Below are the code and all the weights of a small trained network. Each question names an input and a target symbol and asks about switching units off, where a switched-off unit gives its printed mean instead of its output.

import numpy as np


def w(rows, s, z=0):
    codes = np.array(rows[::2]) - 128.0
    scale = np.full(codes.shape[1], s)
    scale[-1] = z or s
    return codes * scale


def f(y):
    return np.maximum(y, 0)


def softmax(a):
    e = np.exp(a - a.max(-1, keepdims=True))
    return e / e.sum(-1, keepdims=True)


def log_softmax(a):
    a = a - a.max(-1, keepdims=True)
    return a - np.log(np.exp(a).sum(-1, keepdims=True))


def net(x, mask):
    ids = ['αβγδεζηθλμπσφω'.index(c) for c in x.split()]
    T = len(ids)
    res = E[ids] + P[:T]
    u = 0
    for l in range(2):
        r = res
        for j in range(2):
            rows = slice(3 * j, 3 * j + 3)
            q, k, v = (r @ M[l][rows].T for M in (Q, K, V))
            z = softmax(np.where(np.tri(T) > 0, q @ k.T / 3**0.5, -1e9)) @ v
            o = O[l][rows]
            res = res + np.where(mask[u + j], z, o[:, -1]) @ o[:, :-1]
        u += 2
        y = f(res @ A[l][:, :-1].T + A[l][:, -1])
        res = res + np.where(mask[u : u + 8], y, B[l][:, -1]) @ B[l][:, :-1]
        u += 8
    return log_softmax(res[-1] @ U[:, :-1].T + U[:, -1])


Q, K, V, O, A, B = {}, {}, {}, {}, {}, {}
E = w([
[140,83,156,148],'α',
[174,55,98,106],'β',
[110,117,91,52],'γ',
[64,146,58,60],'δ',
[159,117,116,154],'ε',
[137,132,65,163],'ζ',
[171,122,75,134],'η',
[129,122,127,183],'θ',
[85,114,114,83],'λ',
[244,92,172,117],'μ',
[213,114,196,147],'π',
[56,127,54,194],'σ',
[43,129,95,80],'φ',
[199,185,166,249],'ω',
],0.012)
P = w([
[218,2,17,207],'0',
[132,187,82,84],'1',
[122,195,88,90],'2',
[116,177,91,105],'3',
[114,167,105,106],'4',
[112,154,116,107],'5',
[111,142,128,107],'6',
[108,117,155,112],'7',
[115,122,137,106],'8',
[114,135,113,99],'9',
],0.0086)
Q[0] = w([
[162,111,69,218],'L0H0',
[72,203,144,37],'L0H0',
[74,98,174,20],'L0H0',
[195,92,47,250],'L0H1',
[150,12,107,229],'L0H1',
[37,183,124,49],'L0H1',
],0.011)
K[0] = w([
[46,207,166,138],'L0H0',
[174,52,43,153],'L0H0',
[181,38,89,96],'L0H0',
[24,150,253,130],'L0H1',
[7,225,180,44],'L0H1',
[154,83,36,193],'L0H1',
],0.012)
V[0] = w([
[101,87,180,202],'L0H0',
[83,67,160,91],'L0H0',
[227,120,82,146],'L0H0',
[95,158,74,4],'L0H1',
[237,212,113,88],'L0H1',
[255,62,231,90],'L0H1',
],0.0094)
O[0] = w([
[126,245,96,143,95],'L0H0',
[100,209,162,77,80],'L0H0',
[156,69,42,95,253],'L0H0',
[117,1,183,98,133],'L0H1',
[245,41,72,143,134],'L0H1',
[213,208,109,36,76],'L0H1',
],0.0085,0.0054)
A[0] = w([
[162,190,137,189,40],'L0N0',
[82,118,114,1,187],'L0N1',
[80,166,67,212,255],'L0N2',
[227,131,195,196,67],'L0N3',
[90,211,142,52,77],'L0N4',
[68,92,43,136,58],'L0N5',
[143,147,122,243,93],'L0N6',
[165,62,183,190,93],'L0N7',
],0.0084,0.0067)
B[0] = w([
[36,186,112,95,134],'L0N0',
[134,78,12,166,218],'L0N1',
[177,123,126,254,254],'L0N2',
[9,166,164,39,148],'L0N3',
[142,219,142,113,160],'L0N4',
[122,35,178,109,197],'L0N5',
[118,218,111,126,154],'L0N6',
[189,218,115,120,199],'L0N7',
],0.0096,0.0087)
Q[1] = w([
[206,137,144,201],'L1H0',
[132,248,158,128],'L1H0',
[44,141,72,110],'L1H0',
[1,194,102,156],'L1H1',
[42,119,20,40],'L1H1',
[96,45,92,168],'L1H1',
],0.0095)
K[1] = w([
[108,205,220,135],'L1H0',
[54,183,50,138],'L1H0',
[177,66,27,190],'L1H0',
[89,117,2,231],'L1H1',
[246,35,50,163],'L1H1',
[145,48,208,204],'L1H1',
],0.0086)
V[1] = w([
[186,37,170,117],'L1H0',
[155,37,68,111],'L1H0',
[89,54,55,169],'L1H0',
[110,169,151,2],'L1H1',
[102,81,50,173],'L1H1',
[4,124,79,124],'L1H1',
],0.0074)
O[1] = w([
[122,185,71,80,147],'L1H0',
[51,161,90,88,190],'L1H0',
[64,99,54,104,200],'L1H0',
[96,157,116,32,6],'L1H1',
[109,108,185,186,213],'L1H1',
[123,108,254,97,103],'L1H1',
],0.0084,0.017)
A[1] = w([
[94,160,104,8,126],'L1N0',
[154,224,169,186,242],'L1N1',
[74,164,140,154,254],'L1N2',
[42,48,124,140,14],'L1N3',
[121,212,149,16,193],'L1N4',
[34,92,154,11,141],'L1N5',
[255,158,32,99,190],'L1N6',
[119,69,30,88,81],'L1N7',
],0.0087,0.0059)
B[1] = w([
[19,182,81,126,157],'L1N0',
[67,172,118,20,196],'L1N1',
[57,140,90,150,187],'L1N2',
[91,112,251,73,226],'L1N3',
[157,17,149,226,147],'L1N4',
[213,216,244,123,153],'L1N5',
[141,194,255,142,245],'L1N6',
[217,86,88,47,253],'L1N7',
],0.0089,0.016)
U = w([
[33,253,151,122,60],'α',
[65,180,34,100,70],'β',
[76,145,119,50,65],'γ',
[129,89,205,79,52],'δ',
[210,136,30,177,113],'ε',
[162,40,61,172,113],'ζ',
[224,43,96,92,137],'η',
[109,155,48,201,180],'θ',
[73,105,53,112,184],'λ',
[163,173,74,113,151],'μ',
[191,164,215,107,163],'π',
[93,127,168,184,121],'σ',
[64,116,134,120,255],'φ',
[235,82,240,184,34],'ω',
],0.0081,0.009)

Each question gives the input, a string of symbols that net reads in full, and the target symbol t.
The units are the heads (3 rows each of Q, K, V and O) and the neurons (one row each of A and B). Each row of codes is followed by its name. A weight is (code - 128) times the scale printed after its matrix; where a second scale follows, it is the last column's (O, A, B and U).
mask holds one flag per unit, layer by layer, with each layer's heads first. A switched-off unit (its flag False) gives its mean, the last column of its rows in O or B, instead of its output. The means were averaged over made-up inputs and are rounded, as every weight is.
A unit's drop is (log p(t) with every unit on - log p(t) with that unit switched off) / (log p(t) with every unit on - log p(t) with every unit switched off).
most important unit: the unit with the biggest drop
k most important neurons: the k neurons with the biggest drops, biggest first
k most important neurons of layer l: the k neurons of layer l with the biggest drops, biggest first
which heads matter: for each layer, one digit per head in row order, 1 if its drop is at least 0.15 and else 0, layers parted by /
input β α π α δ δ, target β: 2 most important neurons => L1N0, L0N7
input ω σ σ ζ, target σ: which heads matter => 11 / 01
input ζ φ β ε σ, target σ: most important unit => L0N2
input δ ε θ θ α θ δ, target δ: which heads matter => 01 / 11
input β η λ, target β: which heads matter => 11 / 10
input ε γ λ φ φ π δ δ γ σ, target σ: 3 most important neurons => L1N7, L1N6, L1N1
input λ η α δ α θ, target θ: which heads matter => 10 / 00
input π ζ α α ε β φ ω λ θ, target ω: which heads matter => 10 / 10
input λ π γ, target λ: 2 most important neurons => L0N1, L1N6
input γ σ ε ζ γ φ δ, target γ: which heads matter => 11 / 10
input α φ φ γ φ δ η φ, target α: which heads matter => 11 / 00
input ω μ α ε φ α θ ω γ, target ω: 4 most important neurons of layer 0 => L0N6, L0N0, L0N3, L0N5
input μ ω β μ γ δ θ δ φ, target μ: 2 most important neurons of layer 0 => L0N1, L0N2
input θ α γ φ ω ε β, target η: 3 most important neurons => L0N2, L0N7, L1N7
input γ φ μ φ, target γ: most important neuron => L1N7
input δ θ λ β, target η: 2 most important neurons of layer 1 => L1N6, L1N7
input γ ε γ σ σ θ σ η ε φ, target γ: 2 most important neurons of layer 0 => L0N6, L0N1
input β π δ α σ φ, target β: 2 most important neurons of layer 1 => L1N0, L1N7
input θ δ γ η γ η, target η: 3 most important neurons of layer 1 => L1N7, L1N1, L1N2
input ζ ζ θ φ ω, target α: which heads matter => 10 / 00
input ε η σ ζ, target σ: 3 most important neurons => L1N7, L1N3, L0N2
